Each row has a class, written after it.
[  97  635 -297 -132 -387  164  247  269  257  482  227    6   86  171
 -220   55   36  358  148 -304 -147  306  -38   10 -461 -533 -459   58
 -677  145 -262  503]	j911
[ -45 -254 -163  114   22  246  284  -49  -38 -146 -291   71   91   63
 -158   10 -252   12 -163  262 -124  -46  -10 -375   31 -285 -237  -82
  115  360  262   17]	j641
[ -52 -533  -88  217  192  111  131 -281  -93 -396 -335  186   40  -24
 -145  -15 -303 -185 -286  635  -50 -293   18 -621  331 -114  -11 -108
  375  359  335 -168]	j927
[  28 -135 -121  121  -27  224  241 -114  -35  -61 -157  128   78  100
 -228  -22 -203   38 -162  301  -81 -113  -15 -469   51 -252 -191  -70
  -16  262  199   50]	j641
[ -12 -129 -150  136   67  166  277  -25  -36 -124 -206  141  102   81
 -196  -10 -171   35 -137  238 -123  -88    8 -361   24 -226 -168  -65
   15  221  213   30]	j542
[   9  -65 -131  229   14  168  203 -124 -208 -260   13  153    1 -191
   69 -128  -72   80  103   85   62   57  -58 -222   31   87  122  212
  -60   60  284  -80]	j381
[ -65 -224 -217   10   68  120  183  -46   26 -156 -177   92   84   38
 -134    6 -190   -6 -151  297 -111 -171   34 -362  134 -168 -185  -53
  114  255  163   -6]	j927
[  54  636 -151   40 -342  264  376  103   -2  355  246  -50    6    9
  -22  -66   52  454  296 -346  -35  383  -57   45 -434 -145 -193  266
 -638  -74   62  256]	j112
[  -9   54 -116  186  -62  207  296 -103 -166  -92  -73   44  -15  -87
   34  -83  -62  277   96  -42    3  145  -53 -178  -89   30   80  218
 -224  102  267    3]	j927
[   0  -12  -69  176 -139  191  235 -122 -171  -98  -68   83    8 -133
   44 -126  -87  161  116   65   51  150  -51 -203  -41   89   30  180
 -102  115  313  -44]	j588
[ 242  899 -197  289 -219  215  265  265  285  585  281  -99 -167   88
  -26  -79  107  133  196 -363 -110  630 -105  172 -346 -383 -414  -66
 -474   54 -230  372]	j658
[ 214   16  -22  717  189  397  270 -118  -25 -149 -186   67 -197 -179
  125  -37 -192 -234 -109  156  -28  504 -180 -188  154 -437 -140 -191
  245  359  205  -83]	j658
[  28   56 -198   60  -67  169  282   51   90  103 -100   85   38   96
 -215  -10 -200  113  -95  149 -157   13    5 -333  -47 -389 -247  -33
 -261  406  115  179]	j112
[ 277  440  -96  573   36  313  150   84  163  169   64    6 -186 -101
   44  -85  -87  -68  -20  -79  -40  563  -88 -102   -2 -487 -163 -116
 -111  188   -9  158]	j364
[ -43 -193 -218   36  -16  125  254  -77   -3 -160 -117  227  130   38
 -177   40 -178   51 -123  311 -134  -31  -18 -365   -7 -244 -232  -31
  -72  303  162  112]	j632
[  82  661 -203  -58 -356  245  407  193   43  414  232  -25   13  -15
  -48  -83   70  535  341 -462  -70  453  -25   65 -468 -242 -228  338
 -735   10  -41  288]	j641
[ 230  368 -218  687   72  394  263   16  138   83 -133    1 -202 -160
   87  -90 -164 -249  -17   53  -51  628 -149 -164  104 -617 -321 -196
  127  409  -10   59]	j658
[  16  364  -99  110 -197  231  301   85  -91  120  116  -51   -6  -82
   -1  -22   26  349  189 -209   -8  228  -63  -58 -307  -81   25  309
 -455   14  148  138]	j911
[ -49 -703   21  215  252  135  219 -310 -206 -558 -383  345   48  -39
 -140   26 -272 -135 -262  597  -19 -304  -17 -585  273  -67   42 -121
  415  335  407 -313]	j927
[ -80 -515   35  324  188  156  172 -335 -340 -558 -281  137   -5 -275
  108  -56 -189 -107  -42  396  142 -142  -96 -331  240  115  343  185
  370   94  432 -348]	j927
[ 220  412 -137  527   32  294  153   -5  120  173   60   52 -215  -28
    3  -96  -89 -150  -88  -32 -102  521 -100 -218   55 -549 -271 -206
  -91  319  -14  186]	j542
[ 246  498 -140  484  -74  318  175   30  222  311   39  -48 -165  -32
   31  -80  -53  -65    3 -148  -83  641 -129  -39  -35 -544 -373 -200
 -143  257 -123  204]	j588
[ 228 -186   -4  776  366  377  145 -245  -42 -303 -170  209 -230 -146
   33  -75 -220 -333 -306  379  -74  357 -145 -415  389 -390  -58 -297
  334  415  258 -133]	j632
[ 274  368 -133  674  109  350  185  -40  127   99   12    6 -250 -158
   73 -107  -82 -290  -43  -41  -60  602 -211  -71   89 -554 -344 -284
   74  304  -55  128]	j632
[ 266  499 -124  584  127  222  177   46  170  215  149   98 -253  -72
   15 -168  -53 -165  -24 -127  -66  586 -120  -47   31 -467 -355 -223
  -97  167  -13  180]	j641
[ 283  188  -72  756  237  383  246  -86   60  -12 -156   24 -257 -104
   59 -148 -142 -232 -106  117  -36  494 -142 -275  231 -486 -199 -209
  200  305  133  -45]	j364
[ -13  199 -277   -6 -168  128  301   90  138  179 -110  -41   49   56
 -151    6 -133  156   -8   80 -151   31   -1 -268 -112 -365 -298   21
 -218  345   -4  181]	j911
[ 236    9  -57  737  272  263  136 -167   -9 -179 -131  167 -212 -172
   72 -103 -168 -305 -230  197  -64  443 -136 -276  249 -494 -100 -245
  273  384  136  -66]	j899
[ 273 -112  -35  861  373  325   15 -189  -20 -310 -149  204 -248 -193
   97 -166 -189 -409 -272  299  -13  423 -100 -410  422 -338  -53 -269
  403  356  228 -137]	j911
[ -53 -333 -115   44   55  126  257 -114  -67 -185 -222   79   90   34
 -104   11 -259  -47 -135  356 -105 -161    5 -323   69 -108 -187  -41
  157  324  256  -26]	j212
[ 278  207  -31  720  142  382  201  -82   10  -55  -30  174 -198 -116
   15 -121 -124 -180 -153   96  -97  541 -130 -297   93 -492 -185 -210
  116  316  174   27]	j212
[ 164  492 -233  544   10  270  258   47  158  160  -44    4 -216 -101
   75 -102  -77 -115    3 -104 -138  596 -111 -132  -16 -586 -292 -180
  -71  380  -52  149]	j112
[ 257  731 -133  372 -202  364  191  193  269  468  137 -169 -143   61
    1  -30  -10  122  104 -257  -92  614  -68   37 -225 -417 -344 -106
 -336  119 -138  321]	j364
[ 289  545  -90  509   17  277  191  103  179  270   91   44 -235  -13
   42  -72  -35  -19   18 -163  -54  602  -77  -60  -32 -469 -300 -183
 -162  225  -55  139]	j927
[ 298   56  -30  804  244  446  233 -134  -27 -171 -172  259 -216  -77
  -25 -155 -186 -227 -228  272 -106  504  -98 -477  257 -493 -131 -251
  253  393  250  -77]	j212
[ -26  294 -160   86 -207  174  299  -56 -117  100   14  -53   15  -64
    7 -104    1  201  199 -108    1  119  -87  -96 -152   27 -131  176
 -249    9  164  107]	j658
[ 305  241  -95  647   98  388  202  -61  119   71  -64   87 -189  -30
   -8 -145 -113 -162 -125   81 -122  541 -125 -262  130 -498 -267 -279
   61  335   61   69]	j899
[ -64 -218  -20  294  -22  187  170 -219 -243 -319 -136   40   17 -187
  101  -21 -131   57    3  149  111   10 -123 -234   13  113  214  200
   36   52  382  -77]	j364
[ 252  782 -233  384 -126  298  129  112  277  483  250 -154 -175   45
   47 -111   13  -17   70 -273 -124  617  -72   10 -106 -461 -469 -173
 -306  166 -218  335]	j212
[ -14  212 -159  114 -149  205  350  -29 -157   73   -3  -34   12  -52
   29 -140  -34  303  160 -153  -20  165  -53 -140 -156  -37  -13  273
 -301   40  252   48]	j658
[ 238  333 -165  687  244  353  307  -30   38   23   23  114 -223  -88
   76 -138  -81 -213  -69  -19 -106  614 -136 -143  105 -539 -368 -267
   70  292  105   38]	j381
[  35   33 -113  -61 -157  152   99    2   39  128  -37    7   99  128
 -213   38 -182   86 -135   63 -105 -114   40 -335  -64 -328 -244  -53
 -192  275   37  176]	j899
[   6 -177 -208  136  -15  246  307  -58    4  -92 -331   76   96  119
 -205   13 -183   40 -153  293 -125  -61  -49 -438   57 -339 -281  -98
  103  352  162    9]	j632
[  22  283 -104  203 -232  268  303    9 -140  108  -45  -87   12  -46
    5  -69  -16  338  180 -227   36  272 -106  -65 -305  -90   46  290
 -409   66  174  135]	j911
[ 286  496 -145  586   46  368  124   53  182  214   92  -47 -253  -35
   82  -99  -85  -64  -34  -81  -64  545  -67 -182   97 -440 -191 -154
 -114  260  -37  120]	j542
[ 239  866 -226  161 -283  191  240  234  343  637  284 -136 -157   43
  -28  -97   64  171  218 -380 -121  623  -78  200 -354 -495 -434  -51
 -486  116 -329  397]	j927
[ -37  -57  -80   43 -141  186  331  -16  -31   22 -296   -4  116  113
 -245   96 -188  210 -113  123 -137  -54  -58 -286 -198 -409 -116   38
 -128  280  155  141]	j899
[ 185   -9  -79  707  301  436  255  -70  -21 -238 -237   79 -206 -193
   77  -26 -179 -317 -143  219  -10  418 -140 -317  273 -522 -157 -163
  392  327  158 -174]	j542
[ -26  156 -229 -145 -166  172  313  121   97  183 -111  -21  125  153
 -209   74  -87  259    1  -89 -177   25   10 -165 -229 -470 -362   11
 -243  242  -50  187]	j588
[ -13 -143    1  239  -86  201  167 -169 -205 -200  -91   11   32 -197
   56  -13 -131  135   45   67   92   71 -103 -184  -91  -60  245  252
 -108  127  274  -54]	j588
[  88  683 -278 -192 -358  151  202  292  239  581  248  -92   67  200
 -209    2    9  432  114 -374 -158  251   56  -18 -386 -477 -367  107
 -730  124 -220  471]	j641
[ 246  349 -166  604   51  380  281   20  104  108 -100   21 -189 -116
   80 -123 -121 -117  -17  -32  -80  630 -117 -168   61 -593 -275 -132
   67  345   11   40]	j641
[   3  330 -116   99 -226  198  282   15  -87   96  117   -7   28  -26
   -9  -57   50  391  239 -247    8  234  -90  -36 -338   15   41  300
 -506 -114  144  180]	j632
[ -14  286 -118  263 -104  218  226   10 -116  -11   83   -7  -21  -78
   60  -58    4  227  145 -187   44  200  -94  -88 -181   43   79  226
 -333  -70  239   99]	j542
[ 294  329 -135  676   60  442  226  -26   99  137 -104  -40 -225  -95
   62 -154 -175 -148  -76   67  -53  580 -110 -243  154 -576 -233 -164
  141  331   67   24]	j658
[-102  -84  -27  107  -51  122  264 -101 -240 -216  -97   33   30 -145
   38    8  -55  202  106   51   77  -29  -72 -145 -126  129  211  310
 -100   -2  295 -110]	j899
[  89  249 -232 -106 -245  191  265  132  158  292  -32   95   82  184
 -252   28 -107  274  -13  -59 -157  144   18 -210 -199 -457 -391  -21
 -398  345 -108  257]	j899
[  85  461 -210  -62 -324  244  283  175  168  405   31  -32   75  167
 -293   53  -85  316   36 -138 -158  189  -13 -160 -339 -540 -383   19
 -500  249 -112  400]	j381
[ 174 -118  -19  826  374  291  215 -222 -107 -326 -251  118 -251 -198
  124 -119 -221 -386 -204  399    3  269 -131 -397  370 -310  -13 -238
  470  377  325 -251]	j911
[  59  243 -116  261  -75  175  257  -36 -129  -56   94  112  -23 -137
    5  -82   32  257  155 -112   10  252 -107 -105 -190  -46   52  254
 -331  -24  191  112]	j632
[ -94 -703  -17   87  164   76  169 -290 -170 -476 -391  230   95  -11
 -104   14 -312 -164 -239  601  -15 -387   15 -560  332   18   -4  -91
  431  295  378 -255]	j542
[ 223  643 -164  346  -85  233  202  118  264  418   61  -97 -174  -11
   -8  -86  -43   27   56 -220 -161  595  -63  -19  -73 -601 -408 -150
 -231  216 -167  273]	j632
[-104 -181  -36  206   -8   93  283 -187 -268 -284 -221   68   31 -186
   95  -56 -137   84   69  163  108  -57  -82 -256   62   67  220  245
   55   56  371 -181]	j641
[ 283   52   -4  746  208  380  155 -197   29 -114  -95  154 -236 -149
   38 -126 -195 -277 -232  243 -103  507 -121 -351  263 -507 -214 -291
  271  365  192  -22]	j112
[ 280  225  -95  722  193  329  151 -113  123   -9  -71  108 -280 -106
   34 -120 -117 -219 -145  117  -87  531 -137 -287  209 -548 -178 -252
  138  352   25   30]	j542
[ -15 -123 -154   15   45  126  123  -26  104  -66 -146   76   60   57
 -215   58 -134    6 -133  117 -111 -114  -35 -286   45 -375 -234 -112
  -26  221   -1  106]	j381
[ 232  105  -83  786  258  344  187 -140    2 -172 -112  151 -217 -103
   46 -104 -170 -308 -191  242  -69  400 -126 -373  268 -385 -157 -281
  246  318  212  -18]	j588
[ 254  171 -167  741  255  393  188  -86   30 -150  -22  161 -231 -213
   96  -66 -127 -254 -146  126  -30  533 -152 -223  222 -533 -227 -214
  222  356   66  -46]	j588
[  90  374 -139  161 -250  273  337  -28  -72  200  128   57   -7   11
  -55 -142  -19  303  185 -199  -12  291  -83 -144 -268  -81 -153  196
 -486   50  151  200]	j364
[   5  381 -137  106 -221  177  240   17  -54  157  117  -17    3  -26
  -14 -106    2  306  216 -250   26  187  -69  -77 -214  -12  -63  239
 -452  -82  164  189]	j588
[ -68 -175    6  272  -17  145  259 -229 -241 -258 -265   48    8 -213
   72  -25 -128  143  -24  103   19   78 -106 -257   12  -95  233  217
   22  182  321 -132]	j212
[   5 -213 -152  234  105  223  376  -87  -58 -210 -322  195   66   82
 -198   20 -189   17 -202  318 -150  -76  -67 -460   88 -296 -233 -107
  125  345  263  -25]	j212
